Below are the code and all the weights of a small trained network. Each question names an input and a class and asks about switching units off, where a switched-off unit gives its printed mean instead of its output.

import numpy as np


def w(rows, s, z=0):
    codes = np.array(rows[::2]) - 128.0
    scale = np.full(codes.shape[1], s)
    scale[-1] = z or s
    return codes * scale


def f(y):
    return np.maximum(y, 0)


def log_softmax(a):
    a = a - a.max(-1, keepdims=True)
    return a - np.log(np.exp(a).sum(-1, keepdims=True))


def net(x, mask):
    res = np.array(x, float).reshape(1, 5) / 4 @ E
    y = f(res @ A[0][:, :-1].T + A[0][:, -1])
    res = res + np.where(mask, y, B[0][:, -1]) @ B[0][:, :-1]
    return log_softmax(res[-1] @ U[:, :-1].T + U[:, -1])


A, B = {}, {}
E = w([
[196,216,103],'x0',
[157,155,252],'x1',
[126,129,127],'x2',
[20,217,109],'x3',
[124,131,129],'x4',
],0.011)
A[0] = w([
[102,184,130,31],'N1',
[117,71,167,171],'N2',
[135,113,220,94],'N3',
[107,66,152,154],'N4',
[66,86,138,102],'N5',
[131,132,7,22],'N6',
[144,76,128,162],'N7',
[126,146,182,3],'N8',
[90,52,122,127],'N9',
[146,157,192,6],'N10',
[170,80,94,96],'N11',
[183,34,139,70],'N12',
[154,80,151,65],'N13',
[98,177,206,77],'N14',
[203,121,121,96],'N15',
[178,99,177,166],'N16',
[19,142,172,196],'N17',
[100,93,117,70],'N18',
[145,148,179,40],'N19',
[206,195,52,97],'N20',
[106,95,86,51],'N21',
[167,99,121,167],'N22',
],0.014,0.006)
B[0] = w([
[65,142,123,168],'N1',
[159,151,138,201],'N2',
[129,95,118,207],'N3',
[179,171,171,194],'N4',
[216,212,216,186],'N5',
[93,54,197,222],'N6',
[95,177,108,189],'N7',
[109,79,170,152],'N8',
[176,175,165,200],'N9',
[98,61,185,167],'N10',
[57,125,118,184],'N11',
[82,160,142,224],'N12',
[76,131,123,173],'N13',
[125,92,105,198],'N14',
[48,192,133,189],'N15',
[81,156,41,217],'N16',
[101,151,83,255],'N17',
[127,120,193,154],'N18',
[80,29,184,161],'N19',
[146,149,255,226],'N20',
[103,53,206,164],'N21',
[88,153,104,188],'N22',
],0.0073,0.011)
U = w([
[172,159,169,58],'0',
[101,5,123,97],'1',
[82,139,69,62],'2',
[142,115,101,242],'3',
[145,116,97,252],'4',
[166,113,68,104],'5',
[206,65,36,69],'6',
],0.018,0.012)

Each question gives the input, the list of numbers given to net, and the class t.
The units are the neurons (one row each of A and B). Each row of codes is followed by its name. A weight is (code - 128) times the scale printed after its matrix; where a second scale follows, it is the last column's (A, B and U).
mask holds one flag per neuron, in row order. A switched-off neuron (its flag False) gives its mean, the last column of its row in B, instead of its output. The means were averaged over made-up inputs and are rounded, as every weight is.
A unit's drop is (log p(t) with every unit on - log p(t) with that unit switched off) / (log p(t) with every unit on - log p(t) with every unit switched off).
The circuit of an input: a set's keep is (log p(t) with only the set's units on - log p(t) with every unit switched off) / (log p(t) with every unit on - log p(t) with every unit switched off). Starting from the 12 units with the biggest drops (on a tie, the unit counted first), units are removed one at a time, each time the one whose removal leaves the highest keep (on an exact tie, the one counted first), for as long as the keep stays at least 0.8.
units of the circuit, in order: the units of the circuit, biggest drop first
unit that matters most: the unit with the biggest drop
top k neurons: the k neurons with the biggest drops, biggest first
drop when u is switched off: that unit's drop, to one decimal
input [-7,7,3,-1,-8], class 3: units of the circuit, in order => N16; N6
input [8,-3,-5,-7,0], class 0: units of the circuit, in order => N20
input [-1,-7,-4,0,-5], class 1: top 2 neurons => N6; N21
input [-7,3,-3,-8,-2], class 2: units of the circuit, in order => N16; N12; N7
input [-7,-7,0,1,-1], class 0: units of the circuit, in order => N5; N9
input [2,-7,8,-8,-3], class 2: units of the circuit, in order => N15; N11
input [4,6,8,8,-1], class 2: units of the circuit, in order => N17; N1
input [-8,-7,3,-1,4], class 0: units of the circuit, in order => N5; N9
input [-7,5,3,1,5], class 0: top 2 neurons => N5; N4
input [8,-6,-2,8,-2], class 0: top 2 neurons => N20; N16
input [-7,-6,0,0,-4], class 0: top 2 neurons => N5; N9
input [5,5,7,-8,8], class 2: top 2 neurons => N16; N15
input [-4,-3,-8,-6,-7], class 4: drop when N22 is switched off => -0.1
input [-5,0,0,-7,5], class 2: unit that matters most => N16
input [-7,2,-5,6,-3], class 0: drop when N16 is switched off => 0.2
input [-2,-7,-1,7,-4], class 1: drop when N21 is switched off => 0.3
